Here is a tiny trained network, its code and every weight. The questions are about switching its units off for an input and a class, where a switched-off unit gives its printed mean instead of its output.

import numpy as np


def w(rows, s, z=0):
    codes = np.array(rows[::2]) - 128.0
    scale = np.full(codes.shape[1], s)
    scale[-1] = z or s
    return codes * scale


def norm(h):
    return h / np.sqrt((h * h).mean(-1, keepdims=True) + 1e-5)


def f(y):
    return np.maximum(y, 0)


def log_softmax(a):
    a = a - a.max(-1, keepdims=True)
    return a - np.log(np.exp(a).sum(-1, keepdims=True))


def net(x, mask):
    res = np.array(x, float).reshape(1, 8) / 4 @ E
    u = 0
    for l in range(2):
        y = f(norm(res) @ A[l][:, :-1].T + A[l][:, -1])
        res = res + np.where(mask[u : u + 13], y, B[l][:, -1]) @ B[l][:, :-1]
        u += 13
    return log_softmax(norm(res)[-1] @ U[:, :-1].T + U[:, -1])


A, B = {}, {}
E = w([
[115,73,7,14,162,145,26,134,117],'x0',
[65,28,253,75,57,183,64,122,135],'x1',
[56,97,65,171,105,162,166,176,98],'x2',
[28,239,171,166,189,173,32,190,193],'x3',
[73,81,192,111,223,46,144,150,76],'x4',
[128,136,129,122,126,132,129,130,121],'x5',
[124,130,125,126,127,129,129,123,125],'x6',
[121,123,125,131,133,128,129,123,134],'x7',
],0.0058)
A[0] = w([
[104,160,172,179,103,160,222,127,136,38],'L0N0',
[46,91,68,180,60,154,165,212,86,2],'L0N1',
[27,135,91,202,75,137,104,231,103,123],'L0N2',
[172,121,121,209,125,224,57,133,182,113],'L0N3',
[187,63,110,91,72,144,206,105,86,5],'L0N4',
[53,23,191,142,217,33,126,180,30,34],'L0N5',
[233,162,210,86,171,105,66,12,180,11],'L0N6',
[201,122,71,188,41,241,70,107,178,22],'L0N7',
[150,116,72,165,11,207,139,78,222,30],'L0N8',
[72,53,241,69,2,215,101,160,71,16],'L0N9',
[82,52,66,185,29,110,198,198,52,123],'L0N10',
[92,77,41,81,137,165,56,91,109,19],'L0N11',
[89,132,172,192,93,112,180,94,137,36],'L0N12',
],0.0065,0.0074)
B[0] = w([
[194,129,165,133,104,147,110,178,66,169],'L0N0',
[195,133,176,68,254,213,143,47,168,156],'L0N1',
[156,156,147,127,192,159,120,77,165,246],'L0N2',
[79,150,145,95,114,98,152,130,104,213],'L0N3',
[109,72,117,120,62,70,125,45,92,179],'L0N4',
[108,223,118,42,79,120,216,148,116,218],'L0N5',
[201,134,152,88,222,225,162,59,198,169],'L0N6',
[94,195,120,47,101,143,200,161,104,191],'L0N7',
[104,190,140,80,91,95,192,147,118,188],'L0N8',
[78,23,162,131,78,135,129,145,208,251],'L0N9',
[180,139,144,114,183,155,128,59,147,255],'L0N10',
[175,76,129,106,132,158,104,193,82,183],'L0N11',
[175,112,199,147,107,161,113,184,81,156],'L0N12',
],0.011,0.0043)
A[1] = w([
[155,69,48,110,142,152,43,222,80,48],'L1N0',
[1,221,190,185,170,221,29,195,145,66],'L1N1',
[60,125,176,103,220,34,178,168,60,46],'L1N2',
[135,171,178,190,40,123,176,127,153,45],'L1N3',
[177,189,56,158,99,86,119,161,131,121],'L1N4',
[145,144,206,158,111,164,164,88,180,113],'L1N5',
[170,142,35,225,171,93,134,141,98,2],'L1N6',
[208,61,109,79,134,183,127,88,140,162],'L1N7',
[166,209,26,175,193,107,199,134,107,77],'L1N8',
[145,122,71,62,78,128,37,181,111,64],'L1N9',
[90,69,44,47,194,184,104,159,130,85],'L1N10',
[191,110,198,234,107,152,132,182,85,35],'L1N11',
[129,34,178,153,61,97,177,49,5,122],'L1N12',
],0.008,0.0059)
B[1] = w([
[165,133,254,189,131,126,115,197,58,160],'L1N0',
[193,97,7,181,103,29,157,25,108,245],'L1N1',
[133,176,63,57,27,216,160,147,125,163],'L1N2',
[127,146,112,84,170,131,79,222,49,162],'L1N3',
[53,83,164,100,121,96,127,151,147,170],'L1N4',
[124,117,75,118,187,155,107,166,85,219],'L1N5',
[47,34,187,154,98,191,31,117,206,145],'L1N6',
[110,178,134,200,196,124,139,136,144,254],'L1N7',
[56,27,212,97,61,183,95,139,183,225],'L1N8',
[130,142,136,144,130,86,156,204,86,164],'L1N9',
[203,189,206,189,135,161,137,152,78,204],'L1N10',
[200,113,204,117,167,158,69,231,30,156],'L1N11',
[117,195,37,195,149,81,50,129,140,222],'L1N12',
],0.0089,0.007)
U = w([
[97,235,114,7,44,132,214,172,98,244],'0',
[221,148,204,188,147,133,65,241,20,34],'1',
[153,102,14,209,110,20,77,19,123,163],'2',
[189,144,175,121,241,232,137,45,189,3],'3',
[14,14,199,157,63,143,66,174,222,64],'4',
],0.018,0.0012)

Each question gives the input, the list of numbers given to net, and the class t.
The units are the neurons (one row each of A and B). Each row of codes is followed by its name. A weight is (code - 128) times the scale printed after its matrix; where a second scale follows, it is the last column's (A, B and U).
mask holds one flag per neuron, layer by layer. A switched-off neuron (its flag False) gives its mean, the last column of its row in B, instead of its output. The means were averaged over made-up inputs and are rounded, as every weight is.
A unit's drop is (log p(t) with every unit on - log p(t) with that unit switched off) / (log p(t) with every unit on - log p(t) with every unit switched off).
The circuit of an input: a set's keep is (log p(t) with only the set's units on - log p(t) with every unit switched off) / (log p(t) with every unit on - log p(t) with every unit switched off). Starting from the 12 units with the biggest drops (on a tie, the unit counted first), units are removed one at a time, each time the one whose removal leaves the highest keep (on an exact tie, the one counted first), for as long as the keep stays at least 0.8.
circuit, biggest first: the units of the circuit, biggest drop first
unit that matters most: the unit with the biggest drop
k most important neurons: the k neurons with the biggest drops, biggest first
k most important neurons of layer l: the k neurons of layer l with the biggest drops, biggest first
input [7,-6,-1,-1,8,2,8,-4], class 0: most important neuron : (L0N5)
input [5,5,6,4,-6,-7,-1,-7], class 0: 2 most important neurons : (L0N7; L0N8)
input [-8,-7,-2,1,-2,0,3,6], class 1: 2 most important neurons : (L1N11; L0N0)
input [-7,8,-4,8,7,-7,-3,4], class 2: 4 most important neurons : (L1N1; L1N8; L0N7; L0N8)
input [-4,-8,-8,-7,6,0,-4,7], class 3: circuit, biggest first : (L0N6; L1N1)
input [-2,-6,-1,6,6,6,-2,-8], class 0: 3 most important neurons of layer 1 : (L1N2; L1N12; L1N8)
input [-3,-8,-7,0,-7,-2,-6,7], class 4: circuit, biggest first : (L1N8; L1N4; L0N10)
input [-7,2,8,4,4,6,5,-3], class 3: 2 most important neurons : (L0N2; L0N1)
input [-3,-7,-4,-6,6,2,-7,-5], class 4: 3 most important neurons of layer 1 : (L1N8; L1N6; L1N1)
input [2,6,5,-7,5,1,-4,3], class 2: 2 most important neurons of layer 1 : (L1N12; L1N8)
input [-4,7,8,-4,-1,-5,6,7], class 3: 2 most important neurons of layer 0 : (L0N10; L0N1)
input [-4,-5,0,0,0,3,5,-5], class 4: 3 most important neurons : (L1N8; L0N9; L1N6)
input [-8,2,-8,-4,-3,1,5,-5], class 1: 2 most important neurons : (L1N11; L0N10)
input [3,-3,6,-2,7,-6,-8,-6], class 0: unit that matters most : L0N5
input [8,6,-4,-1,6,5,-7,0], class 1: 2 most important neurons : (L0N11; L1N10)
input [6,5,8,-6,-3,-4,-3,3], class 3: 3 most important neurons : (L0N10; L0N1; L1N1)
input [7,-8,-1,2,3,-4,3,-7], class 4: 3 most important neurons : (L1N8; L1N6; L0N9)
input [-5,-1,6,2,-4,6,-3,-7], class 3: 2 most important neurons of layer 0 : (L0N1; L0N2)
input [5,-4,7,-6,-1,0,0,-1], class 3: 2 most important neurons : (L0N10; L1N1)
input [7,7,-3,1,6,-8,7,-1], class 1: 3 most important neurons : (L0N11; L1N10; L1N8)
input [-4,-7,5,8,0,2,7,-2], class 2: unit that matters most : L1N1
input [2,-8,8,5,-5,-1,1,4], class 3: 4 most important neurons of layer 1 : (L1N1; L1N10; L1N9; L1N0)
input [8,1,7,8,-5,-6,-7,5], class 1: 2 most important neurons of layer 1 : (L1N10; L1N0)
